Each row is followed by roughly how far along a hidden order it lies, from 0 to 10. A new part has a new order.
[ 0.69  0.33 -0.06  0.13 -1.63  0.45 -0.03  0.93  1.69 -1.77 -0.03 -1.26
 -2.25  1.88  1.51 -0.04  1.61] | 2
[-0.29  0.16 -1.07  0.41 -1.67  0.84  0.88  0.76  2.72 -2.38 -1.75  0.00
 -1.53  0.01  1.33  0.14  0.79] | 0
[ 1.06  0.56  0.79  0.00 -2.43 -0.29 -0.71  1.22  1.33 -0.57  2.89 -1.86
 -1.53  4.47  2.04  0.57  2.49] | 1
[ 0.68  0.44  0.00 -3.18 -2.57  0.94 -0.39  0.89  1.68 -1.24  0.83 -2.66
 -2.93  1.05  1.88 -0.07  1.01] | 0
[ 2.22  1.03  1.87 -3.68 -2.86 -0.64 -1.68  1.20  0.89  1.11  7.88 -4.32
 -5.84  5.14  2.21  0.72  2.27] | 2
[ 1.55  0.57  1.08 -4.34 -2.39 -0.28 -1.30  0.62 -0.54  1.52  5.84 -3.86
 -4.98  2.21  1.33  0.95  1.21] | 10
[ 0.54  0.41 -0.44 -2.10 -2.16  0.63  0.12  0.52  1.47 -1.09  1.34 -1.52
 -2.96 -0.06  1.41  0.18  0.71] | 1
[ 2.63  0.25  1.49 -2.56 -2.26 -1.45 -0.99  0.88 -0.42  1.90  7.44 -4.28
 -5.49  4.71  1.13  2.05  2.64] | 4
[-0.65  1.01 -1.47 -4.66 -2.75  1.80  0.57  0.29  1.49 -1.91 -1.35 -2.14
 -2.78 -2.62  1.25 -1.01 -0.72] | 5
[ 0.42  0.47  0.16 -3.25 -2.86  0.61 -0.35  0.45 -0.74  0.37  4.39 -3.10
 -4.33  0.21  1.00  0.21  0.82] | 8
[-0.15  0.66 -0.84 -0.68 -3.03  1.37  0.60  0.73  2.61 -2.04 -0.12 -0.94
 -2.93 -0.10  1.65 -0.47  0.11] | 0
[-0.64  0.51 -1.55 -1.37 -3.65  2.13  0.91  0.35  2.99 -3.14 -3.16 -0.48
 -1.30 -2.10  1.71 -0.97 -0.01] | 0

Part 2:
[ 4.72  5.41 -4.18 -5.72  1.19 -0.43 -3.31  3.51  1.51  5.75  5.17 -1.48
  6.60  2.00  1.15  1.27 -0.18] | 2
[ 3.71  1.70 -5.94 -1.18 -2.42 -2.04 -1.07 -3.95  3.13  3.25  2.96  0.63
  3.14  1.68  1.24  4.05 -2.00] | 2
[ 4.69  4.28 -4.84 -3.59 -0.23 -0.75 -1.32  0.15  3.25  6.82  5.65 -1.45
  5.46  2.00  1.25  3.65 -1.03] | 0
[ 2.37  5.25 -4.77 -3.10 -1.24 -1.02 -5.89 -3.53  2.62  7.05  2.79  0.61
  5.68  2.63  0.74  1.21 -1.67] | 5
[ 4.48  6.97 -8.51 -5.10 -0.42 -1.02 -7.46 -0.54  3.09  2.43  1.75  0.66
  8.33  2.11  1.40  0.70 -0.07] | 4
[ 2.65  2.24 -8.35 -3.42 -2.21 -1.48 -2.89 -1.81  2.88  3.40  1.56  2.13
  5.65  2.97  0.97  1.04  1.89] | 9
[ 2.72  2.07 -7.75 -2.55 -2.38 -0.13 -4.70 -1.21  2.24  4.90  0.30  0.09
  5.73  2.28  0.41  1.44  2.72] | 9
[ 0.76  3.37 -5.21 -1.18  1.75  2.41 -2.95  3.25 -1.79 -5.44 -0.22 -3.56
  3.22 -0.66  0.56 -0.70  9.99] | 10
[ 2.79  2.67 -6.95 -3.37 -0.63 -1.22 -3.33 -0.50  2.22  3.82  2.85  1.84
  4.07  2.69  1.51  1.47  0.40] | 7
[ 2.64  6.03 -5.64 -5.57  0.16 -1.24 -6.39 -0.47  3.80  5.98  5.41  0.02
  7.15  3.22  1.02  1.21 -3.56] | 4
[ 4.55  2.32 -3.40 -4.00 -1.00 -2.82 -1.75  1.46 -0.16 -3.22  1.44  7.25
  5.52  2.23  0.66  1.51 -2.62] | 0
[ 4.16  4.98 -9.99 -4.48 -0.23 -2.40 -4.58 -1.85  3.84  0.89 -1.48 -1.83
  6.38  1.09  2.59  0.48  4.13] | 7
[ 3.29 -0.74 -6.75 -3.57 -0.58 -1.37 -4.31  0.13  1.73  0.46  0.77  4.46
 -1.17  3.20  0.11  1.51 -1.28] | 7
[ 5.18  6.13 -6.14 -4.10  1.32 -0.83 -7.48  1.51  2.51 -1.56  3.13  2.17
  6.54  2.25  1.46  0.61 -2.36] | 6
[ 2.89  3.17 -4.65 -2.58  0.03 -1.17 -1.15  0.03  1.17  4.52  2.95  0.60
  3.99  1.94  1.39  1.95  0.22] | 5
